Below is a small trained network, with its code and all its weights. Each question gives an input and a class and asks what happens when units are switched off, that is, made to give their printed mean instead of their output.

import numpy as np


def w(rows, s, z=0):
    codes = np.array(rows[::2]) - 128.0
    scale = np.full(codes.shape[1], s)
    scale[-1] = z or s
    return codes * scale


def norm(h):
    return h / np.sqrt((h * h).mean(-1, keepdims=True) + 1e-5)


def f(y):
    return y / 2 * (1 + np.tanh(0.7978845608 * (y + 0.044715 * y**3)))


def log_softmax(a):
    a = a - a.max(-1, keepdims=True)
    return a - np.log(np.exp(a).sum(-1, keepdims=True))


def net(x, mask):
    res = np.array(x, float).reshape(1, 4) / 4 @ E
    u = 0
    for l in range(2):
        y = f(norm(res) @ A[l][:, :-1].T + A[l][:, -1])
        res = res + np.where(mask[u : u + 4], y, B[l][:, -1]) @ B[l][:, :-1]
        u += 4
    return log_softmax(norm(res)[-1] @ U[:, :-1].T + U[:, -1])


A, B = {}, {}
E = w([
[146,132,162,131,143,149,109,135,126,126],'x0',
[169,72,117,54,139,169,95,95,129,93],'x1',
[179,118,111,132,176,155,138,145,125,6],'x2',
[108,163,142,125,105,161,130,161,72,115],'x3',
],0.016)
A[0] = w([
[51,216,110,237,114,77,160,176,126,136,83],'L0N0',
[110,170,170,248,165,112,120,174,157,122,254],'L0N1',
[52,138,125,86,68,165,133,170,54,163,104],'L0N2',
[162,127,83,187,170,147,203,154,145,142,69],'L0N3',
],0.011,0.0039)
B[0] = w([
[40,166,8,218,83,233,134,151,129,148,247],'L0N0',
[120,206,193,96,102,152,179,156,156,142,227],'L0N1',
[98,187,169,110,129,127,136,131,112,91,197],'L0N2',
[61,174,92,59,110,102,114,93,175,101,156],'L0N3',
],0.016,0.013)
A[1] = w([
[106,104,94,137,98,91,140,109,122,224,2],'L1N0',
[79,161,137,144,78,117,104,107,143,214,102],'L1N1',
[47,124,168,125,141,38,113,63,104,175,56],'L1N2',
[112,157,182,82,94,82,81,77,144,254,113],'L1N3',
],0.011,0.0068)
B[1] = w([
[234,76,95,138,89,2,51,202,74,169,145],'L1N0',
[172,69,79,88,40,106,106,132,162,137,254],'L1N1',
[206,124,48,225,144,67,157,184,98,177,147],'L1N2',
[98,171,72,157,150,154,198,198,158,168,198],'L1N3',
],0.013,0.0076)
U = w([
[99,126,195,118,126,25,184,45,178,107,28],'0',
[62,164,69,166,68,210,176,152,152,188,212],'1',
[125,199,243,49,134,148,144,128,68,42,123],'2',
[181,61,49,137,81,3,124,174,122,207,98],'3',
[217,64,182,178,252,83,148,111,125,183,106],'4',
[188,6,96,76,207,185,67,64,93,24,174],'5',
[152,63,210,239,135,71,114,98,74,137,2],'6',
[146,66,204,217,131,95,107,84,76,146,4],'7',
],0.012,0.006)

Each question gives the input, the list of numbers given to net, and the class t.
The units are the neurons (one row each of A and B). Each row of codes is followed by its name. A weight is (code - 128) times the scale printed after its matrix; where a second scale follows, it is the last column's (A, B and U).
mask holds one flag per neuron, layer by layer. A switched-off neuron (its flag False) gives its mean, the last column of its row in B, instead of its output. The means were averaged over made-up inputs and are rounded, as every weight is.
A unit's drop is (log p(t) with every unit on - log p(t) with that unit switched off) / (log p(t) with every unit on - log p(t) with every unit switched off).
The circuit of an input: a set's keep is (log p(t) with only the set's units on - log p(t) with every unit switched off) / (log p(t) with every unit on - log p(t) with every unit switched off). Starting from all 8 units, units are removed one at a time, each time the one whose removal leaves the highest keep (on an exact tie, the one counted first), for as long as the keep stays at least 0.8.
units of the circuit, in order: the units of the circuit, biggest drop first
unit that matters most: the unit with the biggest drop
k most important neurons: the k neurons with the biggest drops, biggest first
k most important neurons of layer l: the k neurons of layer l with the biggest drops, biggest first
drop when u is switched off: that unit's drop, to one decimal
input [-4,7,1,6], class 2: most important neuron of layer 1 : [L1N1]
input [8,2,6,4], class 2: 2 most important neurons : [L0N0 L1N1]
input [3,6,1,-1], class 5: units of the circuit, in order : [L0N0 L0N1]
input [-1,-2,-6,-4], class 3: units of the circuit, in order : [L1N0 L1N1]
input [2,6,2,8], class 2: 2 most important neurons : [L0N0 L1N1]
input [-8,6,0,-4], class 5: units of the circuit, in order : [L0N0 L0N1]
input [-4,-1,0,-7], class 3: 2 most important neurons : [L0N0 L0N1]
input [-8,5,-5,7], class 2: 2 most important neurons : [L0N2 L0N0]
input [-6,3,-5,1], class 3: 3 most important neurons : [L0N0 L1N2 L0N1]
input [-3,3,-1,-4], class 3: units of the circuit, in order : [L0N1 L0N0]
input [-2,-3,7,-7], class 0: 3 most important neurons of layer 0 : [L0N0 L0N2 L0N3]
input [3,0,6,-6], class 5: units of the circuit, in order : [L0N0 L0N1]
input [-7,3,4,-8], class 5: 2 most important neurons : [L0N0 L0N1]
input [-5,6,2,5], class 5: unit that matters most : L0N1
input [6,0,6,-3], class 2: 2 most important neurons : [L0N0 L1N1]
input [8,-1,8,-7], class 2: 2 most important neurons : [L0N0 L1N1]
input [3,2,5,-7], class 5: drop when L0N0 is switched off : 0.1
input [8,-3,4,0], class 2: drop when L1N0 is switched off : 0.0
input [-8,3,0,-5], class 3: drop when L0N1 is switched off : 0.7
input [8,0,6,4], class 2: unit that matters most : L0N0
